Below are the code and all the weights of a small trained network. Each question names an input and a target symbol and asks about switching units off, where a switched-off unit gives its printed mean instead of its output.

import numpy as np


def w(rows, s, z=0):
    codes = np.array(rows[::2]) - 128.0
    scale = np.full(codes.shape[1], s)
    scale[-1] = z or s
    return codes * scale


def norm(h):
    return h / np.sqrt((h * h).mean(-1, keepdims=True) + 1e-5)


def f(y):
    return np.maximum(y, 0)


def softmax(a):
    e = np.exp(a - a.max(-1, keepdims=True))
    return e / e.sum(-1, keepdims=True)


def log_softmax(a):
    a = a - a.max(-1, keepdims=True)
    return a - np.log(np.exp(a).sum(-1, keepdims=True))


def net(x, mask):
    ids = ['δεζθλστψω'.index(c) for c in x.split()]
    T = len(ids)
    res = E[ids] + P[:T]
    u = 0
    for l in range(2):
        r = norm(res)
        for j in range(2):
            rows = slice(3 * j, 3 * j + 3)
            q, k, v = (r @ M[l][rows].T for M in (Q, K, V))
            z = softmax(np.where(np.tri(T) > 0, q @ k.T / 3**0.5, -1e9)) @ v
            o = O[l][rows]
            res = res + np.where(mask[u + j], z, o[:, -1]) @ o[:, :-1]
        u += 2
        y = f(norm(res) @ A[l][:, :-1].T + A[l][:, -1])
        res = res + np.where(mask[u : u + 4], y, B[l][:, -1]) @ B[l][:, :-1]
        u += 4
    return log_softmax(norm(res)[-1] @ U[:, :-1].T + U[:, -1])


Q, K, V, O, A, B = {}, {}, {}, {}, {}, {}
E = w([
[167,129,172,147],'δ',
[246,118,136,171],'ε',
[211,113,153,132],'ζ',
[164,191,129,73],'θ',
[97,66,228,172],'λ',
[37,180,180,120],'σ',
[73,254,111,94],'τ',
[33,73,213,170],'ψ',
[138,21,46,147],'ω',
],0.00093)
P = w([
[170,170,215,132],'0',
[132,216,108,254],'1',
[159,117,177,111],'2',
[84,189,113,221],'3',
[157,87,152,84],'4',
[101,145,55,176],'5',
[143,60,125,68],'6',
[91,102,38,142],'7',
[124,33,107,48],'8',
],0.0016)
Q[0] = w([
[65,255,83,223],'0.h1',
[180,52,154,56],'0.h1',
[165,39,162,59],'0.h1',
[102,168,151,88],'0.h2',
[154,85,104,158],'0.h2',
[147,104,115,162],'0.h2',
],0.0073)
K[0] = w([
[204,168,201,219],'0.h1',
[65,103,63,68],'0.h1',
[37,71,40,9],'0.h1',
[90,164,61,226],'0.h2',
[144,72,207,2],'0.h2',
[154,122,168,74],'0.h2',
],0.0043)
V[0] = w([
[211,5,109,225],'0.h1',
[207,72,149,170],'0.h1',
[215,181,75,119],'0.h1',
[154,63,226,38],'0.h2',
[63,223,111,226],'0.h2',
[161,113,188,62],'0.h2',
],0.0018)
O[0] = w([
[253,38,120,156,199],'0.h1',
[171,48,132,120,255],'0.h1',
[103,88,59,99,213],'0.h1',
[38,205,96,84,209],'0.h2',
[182,49,89,208,141],'0.h2',
[51,169,119,108,216],'0.h2',
],0.0022,0.00075)
A[0] = w([
[139,115,185,3,2],'0.n1',
[19,247,70,156,131],'0.n2',
[173,216,82,180,11],'0.n3',
[163,125,73,41,95],'0.n4',
],0.0021,0.0012)
B[0] = w([
[143,133,88,5,240],'0.n1',
[228,51,83,191,254],'0.n2',
[95,79,222,115,201],'0.n3',
[231,140,140,171,248],'0.n4',
],0.0022,0.00086)
Q[1] = w([
[146,250,155,144],'1.h1',
[103,204,202,208],'1.h1',
[72,215,33,255],'1.h1',
[116,122,143,68],'1.h2',
[91,227,237,198],'1.h2',
[144,113,100,167],'1.h2',
],0.0074)
K[1] = w([
[153,253,97,202],'1.h1',
[96,253,168,181],'1.h1',
[210,198,201,129],'1.h1',
[116,63,105,160],'1.h2',
[78,247,149,148],'1.h2',
[158,156,146,87],'1.h2',
],0.0074)
V[1] = w([
[162,233,179,94],'1.h1',
[204,124,3,111],'1.h1',
[26,29,187,146],'1.h1',
[107,198,80,33],'1.h2',
[134,74,210,34],'1.h2',
[124,103,192,17],'1.h2',
],0.0029)
O[1] = w([
[90,68,78,65,226],'1.h1',
[22,100,151,193,160],'1.h1',
[255,185,150,135,6],'1.h1',
[157,62,177,127,27],'1.h2',
[141,143,122,236,222],'1.h2',
[152,120,139,224,181],'1.h2',
],0.0036,0.0012)
A[1] = w([
[65,159,54,143,249],'1.n1',
[115,216,148,2,92],'1.n2',
[55,252,72,152,207],'1.n3',
[101,166,224,227,93],'1.n4',
],0.0031,0.0018)
B[1] = w([
[189,186,112,66,254],'1.n1',
[74,144,244,227,165],'1.n2',
[38,148,252,103,188],'1.n3',
[47,211,12,221,146],'1.n4',
],0.0033,0.0026)
U = w([
[197,136,143,141,152],'δ',
[42,188,158,66,204],'ε',
[88,157,92,246,140],'ζ',
[126,1,118,167,176],'θ',
[196,182,165,142,135],'λ',
[183,152,67,78,72],'σ',
[101,85,70,22,115],'τ',
[159,157,123,114,4],'ψ',
[101,150,217,162,98],'ω',
],0.0088,0.0022)

Each question gives the input, a string of symbols that net reads in full, and the target symbol t.
The units are the heads (3 rows each of Q, K, V and O) and the neurons (one row each of A and B). Each row of codes is followed by its name. A weight is (code - 128) times the scale printed after its matrix; where a second scale follows, it is the last column's (O, A, B and U).
mask holds one flag per unit, layer by layer, with each layer's heads first. A switched-off unit (its flag False) gives its mean, the last column of its rows in O or B, instead of its output. The means were averaged over made-up inputs and are rounded, as every weight is.
A unit's drop is (log p(t) with every unit on - log p(t) with that unit switched off) / (log p(t) with every unit on - log p(t) with every unit switched off).
k most important neurons: the k neurons with the biggest drops, biggest first
top k neurons in layer l: the k neurons of layer l with the biggest drops, biggest first
heads that matter: for each layer, one digit per head in row order, 1 if its drop is at least 0.15 and else 0, layers parted by /
input θ ζ ω θ, target θ: 2 most important neurons	(0.n3; 0.n1)
input ε θ ζ ε, target ε: heads that matter	00 / 01
input ω λ ζ, target ζ: heads that matter	10 / 11
input τ ε ζ δ, target τ: heads that matter	00 / 01
input ε ζ ε ε τ λ ω ζ λ, target ζ: heads that matter	00 / 10
input ζ τ σ θ ζ σ ε, target ω: top 3 neurons in layer 0	(0.n2; 0.n4; 0.n1)
input θ ζ τ τ, target θ: 2 most important neurons	(0.n2; 0.n3)
input ε σ ω ζ ζ ε ζ τ ε, target ε: heads that matter	11 / 10
input λ τ ζ ζ τ ζ ζ, target ε: heads that matter	10 / 00
input θ θ ζ λ δ σ ζ, target ω: 3 most important neurons	(0.n2; 0.n1; 1.n2)
input ε ψ ζ ζ, target ε: heads that matter	00 / 01
input ε ζ θ λ, target ε: 2 most important neurons	(1.n3; 1.n1)
input τ λ θ σ, target τ: heads that matter	00 / 11
input δ ζ ε λ ε δ, target ε: heads that matter	10 / 01
input σ ζ θ ψ θ, target ω: top 2 neurons in layer 1	(1.n2; 1.n1)
input θ ζ θ ζ ζ δ, target θ: 2 most important neurons	(0.n2; 0.n1)
input ζ ζ λ ζ θ ζ ψ ζ θ, target λ: heads that matter	00 / 10
input ε ε ε ψ, target ε: top 3 neurons in layer 1	(1.n3; 1.n1; 1.n2)
input ε λ ζ θ σ σ ε τ ω, target ζ: 2 most important neurons	(0.n4; 1.n4)
input θ ζ ζ, target τ: heads that matter	01 / 10
input ε ε ψ λ, target ε: heads that matter	00 / 01
input θ ψ τ τ ζ ζ ψ δ λ, target λ: heads that matter	00 / 10
input ζ ζ ω, target ζ: heads that matter	00 / 10
input τ ζ σ ζ ζ, target ω: top 2 neurons in layer 0	(0.n2; 0.n4)
input θ ζ ψ ζ δ, target λ: 2 most important neurons	(1.n2; 0.n2)
input θ λ λ ε, target θ: top neuron in layer 0	(0.n3)
input ζ δ σ ζ ε, target ω: 3 most important neurons	(0.n2; 1.n2; 1.n1)
input ζ ω ε, target ζ: top neuron in layer 1	(1.n4)
